Below are the code and all the weights of a small trained network. Each question names an input and a target symbol and asks about switching units off, where a switched-off unit gives its printed mean instead of its output.

import numpy as np


def w(rows, s, z=0):
    codes = np.array(rows[::2]) - 128.0
    scale = np.full(codes.shape[1], s)
    scale[-1] = z or s
    return codes * scale


def norm(h):
    return h / np.sqrt((h * h).mean(-1, keepdims=True) + 1e-5)


def f(y):
    return y / 2 * (1 + np.tanh(0.7978845608 * (y + 0.044715 * y**3)))


def softmax(a):
    e = np.exp(a - a.max(-1, keepdims=True))
    return e / e.sum(-1, keepdims=True)


def log_softmax(a):
    a = a - a.max(-1, keepdims=True)
    return a - np.log(np.exp(a).sum(-1, keepdims=True))


def net(x, mask):
    ids = ['βηπτφψ'.index(c) for c in x.split()]
    T = len(ids)
    res = E[ids] + P[:T]
    u = 0
    for l in range(2):
        q, k, v = (norm(res) @ M[l].T for M in (Q, K, V))
        z = softmax(np.where(np.tri(T) > 0, q @ k.T / 3**0.5, -1e9)) @ v
        res = res + np.where(mask[u], z, O[l][:, -1]) @ O[l][:, :-1]
        u += 1
        y = f(norm(res) @ A[l][:, :-1].T + A[l][:, -1])
        res = res + np.where(mask[u : u + 4], y, B[l][:, -1]) @ B[l][:, :-1]
        u += 4
    return log_softmax(norm(res)[-1] @ U[:, :-1].T + U[:, -1])


Q, K, V, O, A, B = {}, {}, {}, {}, {}, {}
E = w([
[121,130,226,98,147,98,166,104,168,113,4],'β',
[46,113,146,96,114,165,170,151,134,174,63],'η',
[129,107,149,108,187,83,137,29,156,117,113],'π',
[187,176,105,33,100,107,139,171,17,120,138],'τ',
[156,216,168,130,110,147,52,133,169,96,166],'φ',
[99,188,42,202,104,82,92,116,100,95,171],'ψ',
],0.0039)
P = w([
[83,178,201,92,86,10,233,155,206,29,87],'0',
[23,129,231,82,117,169,112,64,67,70,74],'1',
[127,116,139,104,196,205,95,66,57,96,54],'2',
[184,147,58,114,168,187,122,58,115,202,64],'3',
[161,121,91,130,149,114,105,83,141,249,118],'4',
[47,104,103,94,144,69,27,117,83,250,147],'5',
],0.0023)
Q[0] = w([
[85,51,185,133,101,51,173,163,168,170,196],'L0H0',
[213,104,75,169,127,205,255,148,186,148,133],'L0H0',
[138,32,123,108,135,78,180,117,228,210,97],'L0H0',
],0.0097)
K[0] = w([
[178,88,71,158,188,160,105,165,135,183,89],'L0H0',
[72,126,179,138,162,184,93,111,40,84,82],'L0H0',
[160,147,88,134,166,196,7,99,69,168,128],'L0H0',
],0.012)
V[0] = w([
[147,242,158,121,110,126,65,154,184,93,170],'L0H0',
[139,126,99,189,178,72,101,3,128,90,131],'L0H0',
[144,152,12,111,108,94,202,127,55,87,193],'L0H0',
],0.0057)
O[0] = w([
[59,241,168,199,204,157,153,127,83,54,113,255],'L0H0',
[180,122,38,86,215,122,74,224,100,35,55,155],'L0H0',
[160,125,170,146,252,129,157,206,71,204,139,21],'L0H0',
],0.0029,0.0026)
A[0] = w([
[138,46,91,86,170,104,98,151,169,88,79,4],'L0N0',
[148,112,138,114,87,188,123,95,105,132,105,90],'L0N1',
[205,145,154,114,102,91,58,53,132,85,254,20],'L0N2',
[149,157,101,110,64,101,139,170,151,75,98,133],'L0N3',
],0.0083,0.0017)
B[0] = w([
[136,94,161,182,226,177,101,16,177,238,98,254],'L0N0',
[64,152,96,88,107,143,161,78,4,134,100,181],'L0N1',
[149,248,222,139,251,210,89,56,56,91,115,177],'L0N2',
[122,236,185,63,174,124,101,129,129,54,133,192],'L0N3',
],0.003,0.004)
Q[1] = w([
[83,242,143,152,187,155,133,115,9,104,101],'L1H0',
[96,161,117,116,149,114,176,89,70,188,80],'L1H0',
[145,80,80,98,65,150,122,58,173,88,127],'L1H0',
],0.013)
K[1] = w([
[133,181,52,198,101,124,12,142,142,192,212],'L1H0',
[141,202,161,138,144,175,81,132,28,146,200],'L1H0',
[71,47,226,95,151,159,136,141,156,99,142],'L1H0',
],0.011)
V[1] = w([
[68,109,128,254,114,141,163,81,156,141,205],'L1H0',
[92,154,67,155,122,141,48,64,224,65,120],'L1H0',
[93,159,42,174,119,77,162,164,56,43,134],'L1H0',
],0.0094)
O[1] = w([
[194,107,117,172,142,253,90,109,156,87,134,97],'L1H0',
[124,198,143,211,121,150,42,178,167,172,89,254],'L1H0',
[236,148,180,155,84,150,142,135,64,162,163,98],'L1H0',
],0.0053,0.0044)
A[1] = w([
[168,91,149,142,156,107,175,100,219,77,162,187],'L1N0',
[143,24,12,95,114,188,116,173,81,160,162,90],'L1N1',
[163,69,135,95,198,158,165,164,141,22,173,2],'L1N2',
[148,142,95,101,185,101,182,112,45,182,162,153],'L1N3',
],0.011,0.00093)
B[1] = w([
[92,143,170,99,87,166,130,93,123,119,83,163],'L1N0',
[173,106,56,102,131,107,101,150,151,194,121,160],'L1N1',
[128,210,159,79,2,127,129,151,143,121,97,151],'L1N2',
[115,124,130,147,197,145,104,106,126,86,163,254],'L1N3',
],0.0084,0.0046)
U = w([
[102,220,205,130,132,129,114,113,126,71,101,207],'β',
[81,82,85,125,175,187,94,61,150,149,104,210],'η',
[111,116,56,126,138,26,111,205,165,188,114,145],'π',
[123,61,117,69,2,131,189,131,145,135,128,69],'τ',
[241,134,134,202,107,167,119,175,113,138,155,45],'φ',
[153,86,144,98,175,73,187,129,74,95,211,3],'ψ',
],0.0053,0.0029)

Each question gives the input, a string of symbols that net reads in full, and the target symbol t.
The units are the heads (3 rows each of Q, K, V and O) and the neurons (one row each of A and B). Each row of codes is followed by its name. A weight is (code - 128) times the scale printed after its matrix; where a second scale follows, it is the last column's (O, A, B and U).
mask holds one flag per unit, layer by layer, with each layer's heads first. A switched-off unit (its flag False) gives its mean, the last column of its rows in O or B, instead of its output. The means were averaged over made-up inputs and are rounded, as every weight is.
A unit's drop is (log p(t) with every unit on - log p(t) with that unit switched off) / (log p(t) with every unit on - log p(t) with every unit switched off).
The circuit of an input: a set's keep is (log p(t) with only the set's units on - log p(t) with every unit switched off) / (log p(t) with every unit on - log p(t) with every unit switched off). Starting from all 10 units, units are removed one at a time, each time the one whose removal leaves the highest keep (on an exact tie, the one counted first), for as long as the keep stays at least 0.8.
circuit, biggest first: the units of the circuit, biggest drop first
k most important neurons: the k neurons with the biggest drops, biggest first
k most important neurons of layer l: the k neurons of layer l with the biggest drops, biggest first
drop of u: that unit's drop, to one decimal
input η η τ ψ η, target φ: circuit, biggest first => [L1H0]
input π π ψ π π τ, target π: circuit, biggest first => [L0H0 L1H0 L0N0]
input π τ β β τ, target π: circuit, biggest first => [L0H0 L1H0]
input π τ φ, target π: circuit, biggest first => [L0H0 L1H0]
input ψ τ η η, target ψ: circuit, biggest first => [L1H0 L0H0]
input ψ τ π τ, target ψ: circuit, biggest first => [L1H0 L0H0]
input φ τ β φ η, target φ: circuit, biggest first => [L0H0 L1H0 L0N0]
input φ φ β τ π, target φ: circuit, biggest first => [L0H0 L1H0]
input φ τ η η τ, target φ: 3 most important neurons of layer 0 => [L0N2 L0N1 L0N3]
input β π τ η, target ψ: 3 most important neurons => [L1N3 L0N0 L0N1]
input η ψ η η η η, target π: 2 most important neurons of layer 1 => [L1N1 L1N0]
input π η π ψ π, target π: 2 most important neurons => [L0N3 L0N1]
input π η π η π η, target π: 2 most important neurons of layer 1 => [L1N3 L1N0]
input η η π τ η τ, target ψ: circuit, biggest first => [L1H0]
input π η η π β β, target π: 2 most important neurons of layer 1 => [L1N3 L1N0]
input τ η η η, target τ: drop of L1N2 => 0.1
input ψ η η π β φ, target ψ: drop of L0H0 => 1.0
input φ τ η π φ ψ, target φ: drop of L1H0 => 0.9
